Here is a tiny trained network, its code and every weight. The questions are about switching its units off for an input and a class, where a switched-off unit gives its printed mean instead of its output.

import numpy as np


def w(rows, s, z=0):
    codes = np.array(rows[::2]) - 128.0
    scale = np.full(codes.shape[1], s)
    scale[-1] = z or s
    return codes * scale


def f(y):
    return y / 2 * (1 + np.tanh(0.7978845608 * (y + 0.044715 * y**3)))


def log_softmax(a):
    a = a - a.max(-1, keepdims=True)
    return a - np.log(np.exp(a).sum(-1, keepdims=True))


def net(x, mask):
    res = np.array(x, float).reshape(1, 6) / 4 @ E
    y = f(res @ A[0][:, :-1].T + A[0][:, -1])
    res = res + np.where(mask, y, B[0][:, -1]) @ B[0][:, :-1]
    return log_softmax(res[-1] @ U[:, :-1].T + U[:, -1])


A, B = {}, {}
E = w([
[96,108,3,215,212,114,164,108,90],'x0',
[67,168,24,124,62,44,170,217,155],'x1',
[171,148,155,113,165,165,138,207,107],'x2',
[113,187,157,128,113,103,132,81,94],'x3',
[223,80,120,2,219,73,184,132,147],'x4',
[151,71,131,119,116,166,160,182,126],'x5',
],0.0098)
A[0] = w([
[98,120,181,97,115,93,89,168,107,148],'N0',
[173,57,122,87,201,133,208,180,199,98],'N1',
[170,115,141,88,191,37,170,141,130,14],'N2',
[70,163,69,86,70,93,164,197,186,12],'N3',
[103,137,218,110,137,123,96,53,146,97],'N4',
[115,143,79,124,123,57,185,190,168,32],'N5',
[154,96,216,87,42,71,93,126,177,156],'N6',
[91,107,88,191,216,113,195,125,27,188],'N7',
[109,196,78,103,64,65,161,221,131,2],'N8',
[164,63,169,186,188,216,78,56,129,177],'N9',
[86,140,158,254,59,196,91,168,164,56],'N10',
[170,63,206,73,162,179,98,96,63,88],'N11',
[170,158,156,41,156,96,174,160,120,19],'N12',
[56,186,170,200,90,201,44,219,64,6],'N13',
[77,88,26,139,151,107,142,94,66,114],'N14',
[198,134,122,40,162,65,230,68,194,50],'N15',
[161,177,115,46,43,169,78,102,205,123],'N16',
[115,150,187,75,71,127,100,154,222,159],'N17',
],0.0076,0.0007)
B[0] = w([
[147,133,166,133,103,99,82,149,104,157],'N0',
[109,85,122,88,143,145,137,146,134,250],'N1',
[81,60,160,63,199,142,145,143,162,215],'N2',
[161,161,69,124,81,189,163,113,136,231],'N3',
[184,119,124,125,151,155,126,145,144,198],'N4',
[121,194,122,140,101,147,166,106,129,218],'N5',
[107,55,128,212,129,127,105,165,93,224],'N6',
[143,42,140,174,158,64,2,174,50,245],'N7',
[229,165,121,155,102,166,224,94,154,238],'N8',
[217,203,87,99,109,200,126,123,143,244],'N9',
[41,147,196,106,164,186,101,122,175,245],'N10',
[153,114,146,90,145,174,141,91,87,238],'N11',
[96,140,129,141,141,111,123,114,138,214],'N12',
[69,133,193,148,147,126,128,115,161,245],'N13',
[152,98,125,135,99,110,93,146,60,232],'N14',
[55,105,126,60,203,104,199,99,126,254],'N15',
[172,73,123,149,172,135,95,184,127,197],'N16',
[156,85,143,180,86,51,80,210,63,209],'N17',
],0.0081,0.0094)
U = w([
[154,126,126,129,97,80,94,241,43,227],'0',
[2,154,166,66,131,159,185,99,183,102],'1',
[225,201,103,99,72,208,202,90,138,4],'2',
],0.0077,0.0003)

Each question gives the input, the list of numbers given to net, and the class t.
The units are the neurons (one row each of A and B). Each row of codes is followed by its name. A weight is (code - 128) times the scale printed after its matrix; where a second scale follows, it is the last column's (A, B and U).
mask holds one flag per neuron, in row order. A switched-off neuron (its flag False) gives its mean, the last column of its row in B, instead of its output. The means were averaged over made-up inputs and are rounded, as every weight is.
A unit's drop is (log p(t) with every unit on - log p(t) with that unit switched off) / (log p(t) with every unit on - log p(t) with every unit switched off).
The circuit of an input: a set's keep is (log p(t) with only the set's units on - log p(t) with every unit switched off) / (log p(t) with every unit on - log p(t) with every unit switched off). Starting from the 12 units with the biggest drops (on a tie, the unit counted first), units are removed one at a time, each time the one whose removal leaves the highest keep (on an exact tie, the one counted first), for as long as the keep stays at least 0.8.
units of the circuit, in order: the units of the circuit, biggest drop first
most important unit: the unit with the biggest drop
k most important neurons: the k neurons with the biggest drops, biggest first
drop of u: that unit's drop, to one decimal
input [-5,8,6,0,-1,8], class 2: most important unit => N8
input [-5,6,0,8,0,-4], class 2: 2 most important neurons => [N8; N7]
input [-8,-8,7,8,8,-7], class 0: 4 most important neurons => [N17; N6; N16; N10]
input [-8,-7,5,0,-1,6], class 0: 2 most important neurons => [N17; N6]
input [-6,7,-6,-3,-5,-3], class 2: 2 most important neurons => [N8; N3]
input [-4,-6,-8,7,0,1], class 2: 2 most important neurons => [N7; N9]
input [6,-7,-8,4,-5,-5], class 2: 3 most important neurons => [N9; N17; N6]
input [-3,5,-4,0,-4,5], class 2: 3 most important neurons => [N8; N3; N15]
input [7,8,-4,-3,1,8], class 2: 3 most important neurons => [N8; N3; N5]
input [-6,-5,-2,2,2,6], class 0: 3 most important neurons => [N6; N17; N8]
input [7,-3,-5,-1,5,-3], class 0: 2 most important neurons => [N7; N14]
input [7,-4,5,7,8,5], class 1: drop of N15 => 1.2
input [2,8,-8,7,5,-5], class 2: drop of N8 => 0.6
input [5,8,6,4,1,1], class 2: units of the circuit, in order => [N8]
input [-4,-6,4,-7,6,4], class 1: drop of N2 => 0.4
